data = [119, 140, 139, 127, 152, 148, 150, 114, 123, 113, 122]
data[-11] => 119
data[9] => 113
data[-3] => 123
data[6] => 150

x =
[[119 116 133 129 134]
 [123 121 137 139 132]
 [124 122 126 139 133]
 [113 124 108 126 117]
 [ 99 131 105 112 107]
 [118 152 111 111 121]]
x[-6][0]: 119
x[-1][-4]: 152
x[4][3]: 112
x[3][-5]: 113
x[-5][2]: 137
x[-1][4]: 121
x[-5][3]: 139
x[4][1]: 131
x[:, -4]: [116, 121, 122, 124, 131, 152]
x[1]: [123, 121, 137, 139, 132]
x[4][2]: 105
x[:, 4]: [134, 132, 133, 117, 107, 121]

arr = [[136, 127, 117, 139, 124, 132, 121, 126, 116, 127, 139, 135, 136, 128, 121, 104], [133, 134, 136, 130, 117, 142, 129, 131, 133, 141, 125, 109, 127, 110, 131, 118], [127, 132, 126, 133, 128, 140, 135, 136, 134, 130, 134, 132, 130, 138, 118, 151], [116, 119, 126, 129, 130, 124, 133, 107, 127, 134, 121, 126, 123, 134, 134, 128], [131, 132, 135, 128, 121, 137, 129, 131, 132, 137, 126, 115, 125, 115, 131, 124], [131, 132, 135, 128, 121, 137, 129, 131, 132, 137, 126, 115, 125, 115, 131, 123], [132, 127, 120, 137, 126, 131, 122, 126, 121, 126, 136, 134, 135, 131, 120, 113], [125, 131, 136, 122, 129, 122, 116, 132, 135, 116, 122, 126, 132, 131, 123, 124]]
Indices start at 0.
(0, 0) => 136
(6, 0) => 132
(4, 3) => 128
(4, 14) => 131
(1, 10) => 125
(1, 13) => 110
(5, 8) => 132
(7, 14) => 123
(3, 9) => 134
(6, 13) => 131
(4, 1) => 132
(6, 8) => 121
(1, 2) => 136
(2, 10) => 134
(7, 2) => 136
(1, 12) => 127
(4, 7) => 131
(5, 14) => 131
(5, 12) => 125
(3, 0) => 116
(3, 7) => 107
(7, 15) => 124
(0, 6) => 121
(6, 12) => 135
(2, 7) => 136
(6, 15) => 113
(1, 0) => 133
(0, 14) => 121
(2, 14) => 118
(7, 4) => 129
(1, 5) => 142
(5, 15) => 123
(6, 6) => 122
(7, 9) => 116
(2, 9) => 130

W = [119 115 118 114 128 103 126 126 129 124 144 155 148 144]
W[0] -> 119
W[4] -> 128
W[10] -> 144
W[9] -> 124

X =
[[144 146 152 146 155]
 [131 130 132 130 132]]
X[-2][-5]	144
X[-2][4]	155
X[-2]	[144, 146, 152, 146, 155]
X[1][-5]	131

m = [116 126 120 154 128 145 129]
m[0]	116
m[3]	154

M =
[[143 149 136 141 123 127 139 127 144 120 138 113 118 117]
 [134 112 108 107 123 120 123 142 119 149 138 138 135 118]
 [121 129 131 144 123 139 136 109 126 103 112 123 129 130]
 [122 127 116 113 117 140 129 138 120 130 128 135 132 114]
 [152 108 116 132 110 116 137 120 136 136 125 131 129 121]
 [153 136 127 118 112 118 128 144 144 145 148 125 115 110]
 [148 125 135 144 107 134 141 113 148 116 113 137 117 121]
 [116 130 139 129 125 138 124 125 130 122 116 131 123 134]]
M[0,0]	143
M[5,3]	118
M[2,13]	130
M[0,12]	118
M[3]	[122, 127, 116, 113, 117, 140, 129, 138, 120, 130, 128, 135, 132, 114]
M[:, 3]	[141, 107, 144, 113, 132, 118, 144, 129]
M[:, 13]	[117, 118, 130, 114, 121, 110, 121, 134]
M[6,3]	144
M[6,5]	134
M[3,9]	130
M[2,12]	129
M[6,12]	117
M[0,4]	123
M[4,11]	131
M[7,9]	122
M[0,9]	120
M[5]	[153, 136, 127, 118, 112, 118, 128, 144, 144, 145, 148, 125, 115, 110]
M[7,4]	125
M[5,5]	118
M[2,7]	109
M[1]	[134, 112, 108, 107, 123, 120, 123, 142, 119, 149, 138, 138, 135, 118]
M[1,11]	138
M[:, 2]	[136, 108, 131, 116, 116, 127, 135, 139]
M[:, 6]	[139, 123, 136, 129, 137, 128, 141, 124]
M[7,12]	123
M[:, 10]	[138, 138, 112, 128, 125, 148, 113, 116]
M[1,12]	135
M[:, 5]	[127, 120, 139, 140, 116, 118, 134, 138]
M[2]	[121, 129, 131, 144, 123, 139, 136, 109, 126, 103, 112, 123, 129, 130]
M[:, 7]	[127, 142, 109, 138, 120, 144, 113, 125]
M[4,3]	132
M[3,13]	114
M[:, 11]	[113, 138, 123, 135, 131, 125, 137, 131]
M[1,13]	118
M[1,6]	123
M[4,9]	136

B =
[[125 126 150 144 128 129 134 115]
 [136 144 130 130 142 112 126 131]
 [131 129 134 143 117 141 111 128]
 [146 132 120 133 142 128 120 107]
 [129 121 142 108 117 136 158 138]
 [124 137 128 137 149 117 121 127]]
Indices start at 0.
(0, 0) => 125
(3, 0) => 146
(3, 3) => 133
(1, 5) => 112
(5, 6) => 121
(1, 2) => 130
(4, 1) => 121
(1, 6) => 126
(4, 7) => 138
(2, 6) => 111
(3, 7) => 107
(4, 2) => 142
(3, 2) => 120
(5, 1) => 137
(4, 4) => 117
(2, 4) => 117

grid = [151 117 128 109 155 138 131 115 123]
grid[-9]: 151
grid[3]: 109
grid[-3]: 131
